In the rows, 128 means zero.
Each row is followed by its class number.
[138  79 160 147  81 156 117 135 104 169 104  92 138 154  88 114 134  88
 107 125 167  92 107 150 125 177 144 166 153 124 153 141 102 156 141  86
 123 172 120 165 113]
3
[182 102 112 163 140 125 108 152 128 221 149 139 123  80 152  95 185 150
 155  97 152 104 130 130 151 155 149 150  97 151 128 143 128  76  96  94
 107  65 113 142 113]
6
[185  49 135 145 179 108 168 162 110 238  80  87 113 123 119 117 139 151
 167 138 163 125 145 170 118 144 138 156 106 167 127  95 132 143  70  76
  98 136 197 195  90]
7
[133 102 144 122 122  75 127 144 241 137 103 103 115 131 138 125 134 133
  83 135 134 124 138 113 129 115  81 135 139 151 170  78 186 174 124 149
  99 233 156  86 120]
3
[154 102 118 139 138 127 140 150 131 213 128 104 131 136 101  73 166 120
 116 123 163  94 121 156 124 151 133 158 147 135 165 130 113 153 117  54
 124 127 129 159 113]
0
[148  72 142 129 163  94 155 151 167 186  79  87 110 128 111 133 142 136
 111 114 143 132 141 123 113 133 122 142 125 142 133  79 155 168 103 114
  95 165 182 129  96]
5
[108  88 134 115  74 133 128 143  99 186 146 120 164 142 158 172 167 123
 165 120 157 107 138 104 125 173 161 166 132 107 102 187 166  87 179 202
 103  84 107 117 154]
6
[126 128 132 126  59 170  73 141  83 158 154 130 165 133 149 137 151 118
 166 124 150 111 133 132 158 185 188 155 149  91 115 219 113  87 182 147
 129  87  70 147 150]
7
[111 134 142 114 107 112 110 133 167 168 117 118 135 147 118 111 158  98
  86 121 142 112 125 138  87 127 114 158 165 117 180 124 140 170 166  90
 126 184 109 120 141]
2
[149  86 139 145 141 136 132 152 178 179 122  93 129 123 102  94 138 109
  98 113 153  98 120 135 123 162 137 164 134 140 162 101 143 161 126  77
 107 152 130 139 111]
6
[174 122 112 147 133 105  82 154 160 189 179 137 117 100 165 111 187 154
 146 100 118 118 135 111 160 142 114 126 117 140 145 169 146  92  94 145
 108 121  83 117 136]
5
[195  80 126 168 149  64  83 165 207 189 160 138  94  91 164 132 159 172
 132 126 130 123 152 110 169 118 104 131  86 142 139 109 174 112  91 182
  85 133 128 113 121]
3
[124  69 136 123 100  80 137 163 121 180 139 118 138 113 163 162 167 132
 156 120 148 106 163 103 145 161 150 152 119 107  90 160 163  87 144 199
  87 104 126 110 142]
0
[113 130 143 108  59  95  89 144 145 151 173 150 153 133 158 171 156 110
 137 121 121 120 140  88 161 156 124 142 149  91 124 172 173 115 182 204
 122 139  81  87 167]
2
[140  90 139 121 113  94 114 160 125 199 151 125 139 114 169 152 157 150
 174 123 130  98 165 102 176 172 140 162 101 100  95 140 185  97 136 205
  83 107 128 125 131]
1
[208  69 146 173 157 109 113 155 170 236 129 114 111 109 114  72 148 138
 116 114 146 102 113 161 142 140 108 146 120 152 181 106 126 155  71  63
 111 169 136 179  99]
3
[148 125 112 126 116  98  93 139 175 186 170 134 148 113 152 134 165 150
 137 112 123 121 138  92 170 148 123 138 130 135 144 131 178 116 146 186
 104 125  79  82 147]
6
[133  78 149 155 135 133 132 141 139 202 130  91 131 144  93 116 123  87
 109 112 155  94 106 152 114 173 144 168 138 122 166 125 125 166 127 101
 112 158 130 162 110]
6
[142  83 136 131 147  75 145 152 176 171  91  86 101 135 121 126 138 129
 104 125 139 110 145 116  99 131 115 134 116 148 135  69 163 172  99 124
  79 199 176 116 102]
5
[112 128 136 142  84  71  74 158 210 137 165 132 133 121 160 156 148 122
 126 107 122 121 158  99 147 130 140 132 134  99 130 128 175 142 173 227
 104 154 122  95 152]
7
[106 144 154 149 116  92 102 133 242 139 142  99 130 148 106  87 131 104
  59 103 134 116 128 147 107 113  96 132 175 129 212 101 144 200 141 121
 121 221 108 119 134]
7
[177  77 142 164 150  92 128 151 173 206 160 127 110  93 166 111 168 161
 144 122 137 114 161 116 164 134 108 136  93 130 127  98 169 124  99 161
  98  83 134 127 121]
1
[157 112 123 143 149 127 124 136 167 203 114 105 127 137  94  69 146 123
 120 107 155 117 102 154 114 150 122 159 142 162 186  99 119 172 105  61
 127 158 132 141 106]
6
[181 111 143 174 157 119 108 148 212 193 127 123 106 116 104  42 139 123
  87 103 158 124 104 158 107 125 109 146 128 156 201  93 132 145  92  35
 101 152 132 136  99]
6
[136  95 148 128 117 158 146 140  90 198 116  97 141 130 104  94 134 111
 144 122 157 118 119 159 132 173 142 168 138 128 147 125 105 154 129  85
 125 134 147 170 116]
1
[140 101 132 133 117 129 124 156 159 166 120 102 149 146  94 107 140  91
  88 115 146  96 145 138 105 148 113 156 160 116 157 106 129 183 151  92
 121 188 138 148 123]
4
[140  81 144 116 129 124 162 150 124 221 117  84 135 130 119 119 129 120
 119 114 156 106 148 141 133 169 133 176 139 113 151 111 140 158 121 120
 122 157 144 180 105]
1
[181 104 109 151 140 116  90 167 131 200 164 144 117  92 149  87 188 159
 143 100 129 122 134 128 156 136 151 156 111 131 134 134 136  96 119 115
 100  72  97 132 131]
0
[168 166 121 169 140 113  70 128 188 172 165 145 146 140  94  26 156 113
  91 106 151 124 101 163 118 115 104 154 173 156 225 115 110 172 128  55
 142 169  85 136 121]
4
[168 135 114 173  79 146  52 132 144 143 201 165 141 116 150 101 177 117
 133 100 135 102 116 123 150 152 154 149 140 111 158 174 129 114 158 115
 130 105  60 133 153]
3
[149 110 147 153 151 122  96 150 156 194 125 102 105 135  98  61 135 110
 113 121 141 127 112 152 135 146 133 176 140 136 186  96 123 162 127  88
 113 157 131 158 105]
1
[ 93 125 162 104  87 111 127 133 155 139 124 107 147 147 106 133 120  73
  76 109 139 126 119 123 110 152 121 168 176 106 178 123 126 185 168 117
 138 206 101 116 144]
2
[140 132 139 161 131 141 107 123 152 181 152 120 132 133  93  68 175  90
  97 124 158 105  94 166 115 141 125 156 159 141 193 140  97 173 134  24
 151 134 101 142 131]
2
[129  92 136 132  97 118 110 164 115 187 163 109 137 127 154 156 153 144
 169 128 146 107 154 110 169 184 141 161 107  99 102 162 143 107 143 191
 114  95 116 123 139]
1
[132 136 135 141  98  96  70 157 190 160 171 151 151 113 146 119 165 111
 126 100 136 114 136 111 142 138 122 135 153 108 154 173 161 101 159 165
 115 123  96 105 144]
4
[103 111 143  97  74 135 131 131 143 144 111  85 135 158 115 159 128  75
  91 116 134 120 128 107 124 173 139 143 161 104 153 139 142 172 151 150
 120 197 125 106 119]
5
[149 105 108 142 161 134 118 146 119 207 127 106 123 142 102  86 154 108
 124 107 140  99 121 153 119 168 137 172 157 140 171 127 122 164 115  75
 114 148 136 160 116]
4
[123  84 146 107 133 104 152 154 127 208  93  77 152 144 118 129 127 134
 130 123 163 105 150 147 103 167 145 170 141 119 134 115 148 156 130 106
 108 170 148 155 120]
7
[127 133 114 136  73 133  69 150 130 155 196 137 145 123 141 105 190 121
 143 103 121 101 105 104 176 167 147 148 151 113 137 181 136  98 164 157
 120 103  53  97 163]
0
[147  90 142 142 115 135 115 141 139 185 108 105 133 135  99  84 146 113
 113 121 171 108 116 146 124 159 147 172 161 139 165 129 124 155 148  90
 125 158 133 164 119]
3
[167 126 133 174 126  73  68 150 183 195 190 149 121  90 146  99 180 137
 140  95 110 120 154 130 159 117 104 124 107 126 153 105 152 127 120 164
 104 142 106 119 137]
1
[161  59 152 143 139  84 143 165 184 179  88  91 109 119 120 109 138 145
 108 142 157 110 147 143 120 131 107 137 114 155 123  81 161 149  99 106
 114 195 187 139  98]
3
[135  67 150 129 123  82 139 151 168 169  93  85 125 135 110 105 139 118
  96 130 149 114 142 125 116 140 140 153 141 127 138  82 143 165 138 129
  84 182 144 107 121]
0
[117  91 122 108  92  90 130 162 124 172 159 118 148 119 148 167 161 139
 155 112 135 106 147  90 162 164 151 145 135 105  99 156 181  98 154 209
  87 108 112 105 151]
0
[107 113 133 133  78 108  86 151 127 158 172 131 155 133 155 175 156 118
 139 109 129 104 147 101 152 163 126 146 142 106 127 170 154 129 171 233
 107 128  89  96 157]
4
[135  96 141  98 130 108 144 150 152 199 104 105 119 138 112 117 146 116
 100 119 145 110 140 126 123 159 106 170 143 126 160 104 155 172 122 104
 101 170 141 124 127]
2
[115  60 165 124 115 130 150 145 143 190  93  79 144 153 114 157 109  96
 111 134 155  90 123 133 114 179 154 163 128  97 123 124 151 159 148 133
 106 160 153 138 103]
6
[179 168  98 178 150 128  62 145 160 167 191 164 117  83 130  72 209 131
 130  86 128 118 121 121 151 118 121 126 128 153 174 158 119  94 115  70
 121  76  70 139 132]
5
[162 137 118 169 117 141  87 146 120 183 172 152 129 101 144 104 176 128
 145  92 141 101 120 122 160 150 151 137 132 126 149 187 106 106 123 112
 130  69  87 169 121]
5
[189 100 102 167 158 119  98 154 134 206 172 150 107  73 150  91 193 135
 154 111 137 123 128 140 165 136 142 146 110 141 147 155 119  87 103 103
 101  66 103 143 127]
0
[ 80  94 163  91  80 151 143 117 116 142  96  76 176 172 107 169 109  75
 104 137 141  91 126 120 108 187 163 169 152  89 130 134 140 185 189 157
 132 170 100 112 130]
6
[113  89 139 116  98  84 114 148 174 158 138 121 151 131 154 188 150 128
 151 128 127 100 160  88 151 160 140 132 121 100  87 152 220  88 166 226
  70 140 130  81 142]
6
[168  83 119 139 148 101 132 163 141 217 158 125 142 106 141 140 155 171
 165 111 151 102 141 108 168 163 133 154  98 135 110 140 172  89 104 159
  90  78 118 136 124]
6
[156 102 130 140  95 132  96 156  88 188 156 148 139 106 165 142 169 137
 157 107 146 116 145 117 161 172 139 159 133 118 120 190 145  62 144 136
 121  98  90 145 140]
3
[114  93 148 106  88 131 149 135  69 202 106  88 149 148 136 116 134 117
 143 126 156 115 133 137 115 185 151 184 142 121 131 108 125 158 149 123
 129 167 137 138 123]
1
[128 130 146 144 108 157  82 132 116 168 119 111 157 161  77  69 148  82
 108 111 155  87  98 159 108 170 139 173 169 120 183 157  82 161 151  61
 121 149  87 147 125]
4
[117 123 160 129  54 126  56 147 166 120 171 129 174 127 157 157 152  92
 140 119 126  93 141 108 156 161 157 159 146  89 135 178 155 136 199 213
 130 152  46 133 156]
7
[130 117 132 114 116 140 117 138 116 180 114 107 154 134 108  94 146 100
 115 108 150  85 130 148 110 174 139 169 154 127 164 138 119 165 134  93
 119 155 109 144 123]
4
[158 100 111 119 126  68 103 169 173 186 148 138 123 105 181 139 169 154
 154 115 130 119 175  87 153 145 120 149 125 148 138 133 197 111 121 216
  75 125 123  97 143]
4
[138 135 116 118  93  84  77 161 184 158 164 151 132 102 158 115 183 130
 136  98 118 124 147  93 163 136 145 141 147 123 153 144 183 110 163 184
  91 121  89  86 152]
0
[122  97 145  84 104  77 129 164 128 171 131 137 141 103 167 197 132 152
 149 122 125 123 170  92 138 152 135 136 103  93  87 138 196 103 144 197
  83 114 130  91 150]
2
[152 108 148 155 141 121 113 137 180 184 129 119 126 137 107  72 154  92
  87 115 142 110 115 156 101 122  91 147 148 137 190 111 120 172 116  88
 122 160 129 135 114]
4
[135  88 151 145 101 173 123 131 115 184 134 102 143 150 100 104 134  87
 124 120 157  77  89 151 110 185 137 161 145 129 164 142 129 163 140  89
 123 141  94 161 118]
6
[173 116 120 159 157 124  82 132 194 175 165 154 123  98 148 119 164 133
 131 109 123 123 124 121 158 129 112 135 120 124 156 143 161 101 127 140
 112  98  78 121 123]
6
[146  91 153 146 117 160 136 140 119 188 122  99 140 139 113 105 146  87
 115 112 149 107 120 164 124 160 138 175 150 126 165 128 112 169 130  72
 132 158 126 186 112]
7
[139 106 133 141 129 140 115 131 150 185 118 104 132 131  93 110 132  94
 104 111 148 116 108 157 115 154 150 160 133 128 167 111 124 164 133  89
 120 162 134 142 102]
6
[165 130 151 194 148 141  77 132 173 194 142 116 121 129  84  43 174 114
  94 110 157 109 103 181 129 121 118 149 148 157 208 108  98 176 122  43
 129 134  98 167 108]
7
[168 103 136 164 130 138 108 149 145 210 128 101 117 127 100  68 153 117
 113 110 158 122 123 169 119 142 148 156 144 149 185 115 104 168 112  66
 117 137 134 176 114]
7
[220 114 107 187 187  90  68 164 232 227 162 148  87  68 156  75 199 174
 139 115 133 138 141 152 150  81  92 113  97 168 174 107 149 110  78 106
 110  98 124 152 110]
7
[138 107 124 118  56  91  90 154 147 171 167 136 164 136 168 149 158 142
 139 116 141 115 142  90 128 144 148 156 131  98 118 145 177 109 176 196
 105 150 107 105 164]
3
[109 124 143 100  78 103  84 148 157 151 153 143 147 132 162 162 161 121
 138 130 128 106 140 100 137 151 119 150 129  87 120 176 166 114 175 191
 107 136  87  86 166]
2
[123 150 142 139  84  95  49 149 190 146 166 148 142 126 161 121 160 122
 131  99 122 132 134 100 155 137 124 154 156 116 171 146 154 133 177 194
 112 149  65  97 159]
7
[ 85  95 160 114  77 118 133 128 145 140 106  91 148 168 115 158 133  82
  96 128 149 107 136 127 118 171 135 168 166 104 144 134 154 177 178 152
 127 205 141 105 132]
3
